Here is a tiny trained network, its code and every weight. The questions are about switching its units off for an input and a class, where a switched-off unit gives its printed mean instead of its output.

import numpy as np


def w(rows, s, z=0):
    codes = np.array(rows[::2]) - 128.0
    scale = np.full(codes.shape[1], s)
    scale[-1] = z or s
    return codes * scale


def f(y):
    return y / 2 * (1 + np.tanh(0.7978845608 * (y + 0.044715 * y**3)))


def log_softmax(a):
    a = a - a.max(-1, keepdims=True)
    return a - np.log(np.exp(a).sum(-1, keepdims=True))


def net(x, mask):
    res = np.array(x, float).reshape(1, 6) / 4 @ E
    y = f(res @ A[0][:, :-1].T + A[0][:, -1])
    res = res + np.where(mask, y, B[0][:, -1]) @ B[0][:, :-1]
    return log_softmax(res[-1] @ U[:, :-1].T + U[:, -1])


A, B = {}, {}
E = w([
[139,19,127,117,96,196],'x0',
[130,133,127,136,126,139],'x1',
[60,121,88,156,7,87],'x2',
[131,128,127,131,128,128],'x3',
[128,126,128,127,128,124],'x4',
[97,113,254,163,115,106],'x5',
],0.018)
A[0] = w([
[99,162,139,122,158,155,112],'n0',
[149,80,133,97,122,179,174],'n1',
[120,111,134,149,81,124,100],'n2',
[100,193,123,142,155,94,244],'n3',
[65,105,136,131,86,149,70],'n4',
[116,179,155,107,150,133,123],'n5',
[66,153,82,146,60,109,179],'n6',
[110,118,252,173,114,114,169],'n7',
[139,136,120,116,131,146,88],'n8',
[176,107,167,122,170,166,143],'n9',
[107,93,78,132,133,88,122],'n10',
[134,116,85,103,99,154,182],'n11',
[169,158,116,113,170,127,241],'n12',
[96,172,132,142,68,123,105],'n13',
[102,171,128,143,110,98,96],'n14',
[146,75,115,93,108,144,162],'n15',
[123,55,120,149,78,153,121],'n16',
[124,175,111,90,160,133,213],'n17',
],0.02,0.011)
B[0] = w([
[135,124,165,135,112,130,148],'n0',
[105,55,96,95,193,185,202],'n1',
[118,87,138,127,83,133,169],'n2',
[179,185,130,147,91,37,199],'n3',
[104,91,199,135,69,144,179],'n4',
[154,141,194,172,126,102,163],'n5',
[102,173,57,69,64,151,224],'n6',
[88,125,248,85,138,39,253],'n7',
[128,116,139,131,128,143,138],'n8',
[116,137,167,86,205,109,207],'n9',
[109,154,104,152,118,148,160],'n10',
[130,163,105,158,147,198,186],'n11',
[217,103,126,184,111,126,202],'n12',
[112,124,100,100,85,91,181],'n13',
[111,144,104,67,109,62,164],'n14',
[103,118,119,150,165,207,188],'n15',
[92,93,128,146,94,192,208],'n16',
[218,96,114,147,110,115,186],'n17',
],0.014,0.032)
U = w([
[250,112,131,178,125,103,251],'0',
[150,192,40,116,100,89,158],'1',
[161,193,221,174,178,56,18],'2',
[93,160,152,86,95,37,152],'3',
[156,91,105,147,241,158,207],'4',
[91,121,85,146,113,177,63],'5',
[89,82,198,64,222,117,40],'6',
[94,49,205,145,61,128,63],'7',
],0.013,0.0032)

Each question gives the input, the list of numbers given to net, and the class t.
The units are the neurons (one row each of A and B). Each row of codes is followed by its name. A weight is (code - 128) times the scale printed after its matrix; where a second scale follows, it is the last column's (A, B and U).
mask holds one flag per neuron, in row order. A switched-off neuron (its flag False) gives its mean, the last column of its row in B, instead of its output. The means were averaged over made-up inputs and are rounded, as every weight is.
A unit's drop is (log p(t) with every unit on - log p(t) with that unit switched off) / (log p(t) with every unit on - log p(t) with every unit switched off).
The circuit of an input: a set's keep is (log p(t) with only the set's units on - log p(t) with every unit switched off) / (log p(t) with every unit on - log p(t) with every unit switched off). Starting from the 12 units with the biggest drops (on a tie, the unit counted first), units are removed one at a time, each time the one whose removal leaves the highest keep (on an exact tie, the one counted first), for as long as the keep stays at least 0.8.
circuit, biggest first: the units of the circuit, biggest drop first
top k neurons: the k neurons with the biggest drops, biggest first
drop when u is switched off: that unit's drop, to one decimal
input [-4,0,1,-4,7,8], class 3: circuit, biggest first -> (n14)
input [0,4,7,7,2,-5], class 1: top 2 neurons -> (n6; n1)
input [-4,0,0,4,-6,4], class 2: top 2 neurons -> (n6; n5)
input [1,1,6,-1,-2,-8], class 5: top 2 neurons -> (n3; n11)
input [0,-3,-3,6,4,-5], class 0: top 2 neurons -> (n12; n17)
input [0,6,-4,-3,6,-4], class 0: top 2 neurons -> (n12; n17)
input [0,-6,6,0,-5,-1], class 1: top 3 neurons -> (n7; n6; n1)
input [-1,-6,6,6,3,-1], class 1: drop when n7 is switched off -> 0.6
input [3,-6,6,-6,-2,0], class 5: drop when n6 is switched off -> 0.3
input [-4,-5,4,8,6,-8], class 1: drop when n14 is switched off -> 0.0
input [0,1,-6,5,2,-1], class 0: top 2 neurons -> (n7; n12)
